Below are the code and all the weights of a small trained network. Each question names an input and a target symbol and asks about switching units off, where a switched-off unit gives its printed mean instead of its output.

import numpy as np


def w(rows, s, z=0):
    codes = np.array(rows[::2]) - 128.0
    scale = np.full(codes.shape[1], s)
    scale[-1] = z or s
    return codes * scale


def norm(h):
    return h / np.sqrt((h * h).mean(-1, keepdims=True) + 1e-5)


def f(y):
    return np.maximum(y, 0)


def softmax(a):
    e = np.exp(a - a.max(-1, keepdims=True))
    return e / e.sum(-1, keepdims=True)


def log_softmax(a):
    a = a - a.max(-1, keepdims=True)
    return a - np.log(np.exp(a).sum(-1, keepdims=True))


def net(x, mask):
    ids = ['αβγζηθλξστ'.index(c) for c in x.split()]
    T = len(ids)
    res = E[ids] + P[:T]
    u = 0
    for l in range(3):
        r = norm(res)
        for j in range(2):
            rows = slice(3 * j, 3 * j + 3)
            q, k, v = (r @ M[l][rows].T for M in (Q, K, V))
            z = softmax(np.where(np.tri(T) > 0, q @ k.T / 3**0.5, -1e9)) @ v
            o = O[l][rows]
            res = res + np.where(mask[u + j], z, o[:, -1]) @ o[:, :-1]
        u += 2
        y = f(norm(res) @ A[l][:, :-1].T + A[l][:, -1])
        res = res + np.where(mask[u : u + 4], y, B[l][:, -1]) @ B[l][:, :-1]
        u += 4
    return log_softmax(norm(res)[-1] @ U[:, :-1].T + U[:, -1])


Q, K, V, O, A, B = {}, {}, {}, {}, {}, {}
E = w([
[142,205,86,77,172,176,90,111],'α',
[226,58,185,114,80,71,61,112],'β',
[163,132,115,138,164,57,144,89],'γ',
[105,115,130,74,206,70,133,116],'ζ',
[68,158,135,149,72,188,158,23],'η',
[93,190,127,11,133,170,110,108],'θ',
[134,115,87,121,201,147,100,159],'λ',
[129,200,70,138,168,172,198,119],'ξ',
[108,163,139,118,107,84,105,65],'σ',
[92,149,86,119,181,133,254,135],'τ',
],0.00058)
P = w([
[91,115,119,132,203,131,152,71],'0',
[115,109,56,59,92,72,132,139],'1',
[86,117,135,175,122,141,133,127],'2',
[160,59,63,119,148,147,81,30],'3',
[113,143,80,72,104,48,141,159],'4',
[111,136,153,170,120,145,137,142],'5',
[187,38,109,118,138,133,53,5],'6',
[119,159,102,76,100,51,155,179],'7',
[124,158,176,166,124,148,141,165],'8',
[207,2,142,103,135,128,29,10],'9',
[117,176,120,70,104,65,155,203],'10',
],0.00077)
Q[0] = w([
[97,136,104,105,135,105,153,129],'L0H0',
[98,135,94,104,141,103,145,139],'L0H0',
[131,99,111,140,147,135,135,114],'L0H0',
[172,78,189,232,213,179,102,84],'L0H1',
[149,80,182,242,224,184,123,72],'L0H1',
[158,72,188,254,221,188,118,75],'L0H1',
],0.0036)
K[0] = w([
[165,102,101,117,79,96,98,94],'L0H0',
[159,87,103,110,85,83,85,113],'L0H0',
[121,157,92,112,134,142,141,152],'L0H0',
[119,37,63,138,80,106,141,5],'L0H1',
[127,29,53,130,95,95,121,16],'L0H1',
[123,34,59,139,92,96,124,19],'L0H1',
],0.003)
V[0] = w([
[152,154,110,61,139,155,126,135],'L0H0',
[122,219,39,40,201,165,136,137],'L0H0',
[127,100,255,183,233,131,141,133],'L0H0',
[228,252,25,89,66,121,112,96],'L0H1',
[129,101,165,32,86,138,252,109],'L0H1',
[73,144,180,197,231,163,10,198],'L0H1',
],0.00073)
O[0] = w([
[96,149,101,114,142,163,141,159,116],'L0H0',
[43,230,76,142,163,140,186,165,105],'L0H0',
[82,86,19,181,56,77,101,70,83],'L0H0',
[7,7,161,200,154,45,162,109,156],'L0H1',
[106,134,52,182,118,91,70,55,161],'L0H1',
[254,168,240,52,150,176,190,93,3],'L0H1',
],0.00074,0.00053)
A[0] = w([
[47,176,78,24,180,55,177,168,73],'L0N0',
[193,106,124,44,118,3,28,140,172],'L0N1',
[172,120,46,124,187,179,40,225,253],'L0N2',
[174,38,223,162,117,154,88,82,31],'L0N3',
],0.0012,0.00047)
B[0] = w([
[207,37,184,158,27,177,77,128,189],'L0N0',
[73,153,95,165,135,228,207,105,252],'L0N1',
[71,146,122,104,78,10,206,64,152],'L0N2',
[128,184,39,135,118,183,83,193,189],'L0N3',
],0.0013,0.0019)
Q[1] = w([
[129,163,128,91,3,65,227,154],'L1H0',
[121,98,140,180,251,194,29,104],'L1H0',
[127,110,148,168,230,183,53,122],'L1H0',
[118,112,135,116,111,103,147,178],'L1H1',
[90,129,150,124,122,128,114,130],'L1H1',
[168,136,122,137,129,134,137,115],'L1H1',
],0.0044)
K[1] = w([
[78,217,248,140,167,114,129,237],'L1H0',
[170,48,2,120,85,140,142,20],'L1H0',
[165,58,12,117,80,132,155,47],'L1H0',
[155,125,129,94,79,158,113,111],'L1H1',
[111,160,165,109,118,158,137,126],'L1H1',
[135,107,109,143,140,98,120,156],'L1H1',
],0.004)
V[1] = w([
[171,93,228,127,104,107,84,113],'L1H0',
[149,207,136,20,104,184,64,156],'L1H0',
[103,247,101,108,122,109,138,86],'L1H0',
[30,162,150,124,153,152,99,140],'L1H1',
[153,126,153,83,97,148,147,115],'L1H1',
[170,139,125,81,158,219,100,91],'L1H1',
],0.0012)
O[1] = w([
[120,158,101,161,44,202,161,98,40],'L1H0',
[176,105,122,192,111,107,124,4,2],'L1H0',
[159,57,160,155,151,159,26,114,154],'L1H0',
[184,162,62,108,102,114,146,112,74],'L1H1',
[108,132,131,118,137,169,111,168,139],'L1H1',
[76,150,163,56,110,90,139,185,178],'L1H1',
],0.0012,0.00064)
A[1] = w([
[46,218,163,91,97,99,32,63,196],'L1N0',
[129,128,126,216,228,103,190,161,111],'L1N1',
[137,179,102,95,253,168,126,56,129],'L1N2',
[106,59,177,141,174,176,170,154,2],'L1N3',
],0.0014,0.00096)
B[1] = w([
[174,75,106,142,208,79,179,194,255],'L1N0',
[203,155,108,153,23,86,126,41,160],'L1N1',
[93,167,6,81,188,167,122,118,227],'L1N2',
[246,24,141,107,104,149,172,175,133],'L1N3',
],0.0014,0.00094)
Q[2] = w([
[171,72,124,23,51,124,177,157],'L2H0',
[149,85,159,38,78,101,217,207],'L2H0',
[75,194,133,233,191,137,79,102],'L2H0',
[137,151,169,163,44,132,139,187],'L2H1',
[106,103,118,60,3,93,154,189],'L2H1',
[146,147,127,163,244,153,104,62],'L2H1',
],0.0055)
K[2] = w([
[200,222,253,197,145,146,138,156],'L2H0',
[186,215,255,139,149,123,182,147],'L2H0',
[56,46,3,75,102,101,129,97],'L2H0',
[205,180,246,205,111,148,76,238],'L2H1',
[168,207,185,209,133,139,201,153],'L2H1',
[86,47,60,43,127,107,80,90],'L2H1',
],0.0039)
V[2] = w([
[173,193,97,172,94,179,5,144],'L2H0',
[77,95,166,108,126,249,93,183],'L2H0',
[96,149,126,160,82,160,177,53],'L2H0',
[96,178,38,52,81,79,168,92],'L2H1',
[72,179,126,142,189,201,195,80],'L2H1',
[14,103,164,108,108,56,50,70],'L2H1',
],0.0014)
O[2] = w([
[72,107,198,154,128,47,149,159,57],'L2H0',
[178,144,135,63,78,62,156,88,131],'L2H0',
[139,103,84,146,162,119,198,182,126],'L2H0',
[146,197,250,143,133,107,128,132,254],'L2H1',
[180,138,113,208,168,105,166,185,144],'L2H1',
[129,86,152,101,6,159,204,135,92],'L2H1',
],0.0016,0.00065)
A[2] = w([
[100,188,82,186,166,160,169,135,129],'L2N0',
[33,159,84,94,187,152,155,193,122],'L2N1',
[24,145,131,99,114,5,170,98,10],'L2N2',
[83,140,44,76,82,196,107,74,157],'L2N3',
],0.0017,0.0013)
B[2] = w([
[104,87,123,48,88,112,124,144,190],'L2N0',
[129,117,149,153,146,149,155,20,184],'L2N1',
[5,129,77,87,102,43,19,140,169],'L2N2',
[128,176,137,198,183,129,99,154,253],'L2N3',
],0.002,0.0015)
U = w([
[118,142,68,81,233,143,159,58,188],'α',
[113,154,84,214,146,198,45,189,198],'β',
[201,157,149,203,65,75,116,30,112],'γ',
[190,19,191,97,78,138,77,91,58],'ζ',
[37,76,200,154,87,204,206,113,181],'η',
[170,184,201,30,115,158,120,173,141],'θ',
[33,114,96,77,79,36,77,144,164],'λ',
[126,253,107,107,70,157,173,130,2],'ξ',
[143,100,214,176,207,49,160,205,28],'σ',
[197,69,33,124,83,128,206,203,122],'τ',
],0.0052,0.00096)

Each question gives the input, a string of symbols that net reads in full, and the target symbol t.
The units are the heads (3 rows each of Q, K, V and O) and the neurons (one row each of A and B). Each row of codes is followed by its name. A weight is (code - 128) times the scale printed after its matrix; where a second scale follows, it is the last column's (O, A, B and U).
mask holds one flag per unit, layer by layer, with each layer's heads first. A switched-off unit (its flag False) gives its mean, the last column of its rows in O or B, instead of its output. The means were averaged over made-up inputs and are rounded, as every weight is.
A unit's drop is (log p(t) with every unit on - log p(t) with that unit switched off) / (log p(t) with every unit on - log p(t) with every unit switched off).
The circuit of an input: a set's keep is (log p(t) with only the set's units on - log p(t) with every unit switched off) / (log p(t) with every unit on - log p(t) with every unit switched off). Starting from the 12 units with the biggest drops (on a tie, the unit counted first), units are removed one at a time, each time the one whose removal leaves the highest keep (on an exact tie, the one counted first), for as long as the keep stays at least 0.8.
circuit, biggest first: the units of the circuit, biggest drop first
most important unit: the unit with the biggest drop
top k neurons: the k neurons with the biggest drops, biggest first
heads that matter: for each layer, one digit per head in row order, 1 if its drop is at least 0.15 and else 0, layers parted by /
input β ζ ξ, target ξ: most important unit => L1N1
input ζ β β β γ σ σ η, target β: top 4 neurons => L1N0; L0N1; L2N3; L0N0
input ξ β σ α ξ γ β α β ξ η, target λ: circuit, biggest first => L0N1; L2N2
input β η λ, target λ: circuit, biggest first => L0N2; L0N1; L2N2
input θ η β β η β τ β β ζ γ, target λ: top 2 neurons => L0N3; L2N2
input η σ γ β γ γ β η, target η: heads that matter => 00 / 00 / 10
input β σ α σ α, target ζ: top 2 neurons => L0N0; L1N2
input γ σ β β ξ η β τ β, target β: top 2 neurons => L0N3; L1N0
input τ β ζ β β, target ξ: top 2 neurons => L0N1; L0N0
input η β ζ, target ζ: top 2 neurons => L0N1; L0N0
input η β β β γ σ β γ, target β: top 3 neurons => L1N0; L0N1; L0N0
input λ β σ τ β η β β α ζ η, target ζ: heads that matter => 00 / 10 / 00
input λ η ξ σ β, target σ: top 2 neurons => L1N1; L0N1
input ξ β σ τ β η θ ξ η η γ, target τ: most important unit => L0N0
input ξ β β σ β ξ α ξ σ σ ξ, target β: top 2 neurons => L0N0; L1N0
input σ ξ σ ξ η, target β: top 3 neurons => L0N1; L1N0; L0N0
input β τ η β σ α ζ β σ β σ, target β: heads that matter => 00 / 00 / 01
input τ β σ, target σ: circuit, biggest first => L0N1; L1N0
input η γ β η β η β η, target τ: heads that matter => 00 / 00 / 01
input η σ γ γ α, target η: most important unit => L0N0
input ξ γ β ξ β λ η σ, target θ: heads that matter => 01 / 00 / 00
input ζ β ξ β η, target σ: heads that matter => 00 / 00 / 01
input ξ η β β α, target λ: heads that matter => 00 / 00 / 10
input β θ β β ξ β β η, target λ: top 2 neurons => L2N2; L0N3
input β σ τ β σ σ ξ σ, target β: top 2 neurons => L0N0; L0N1
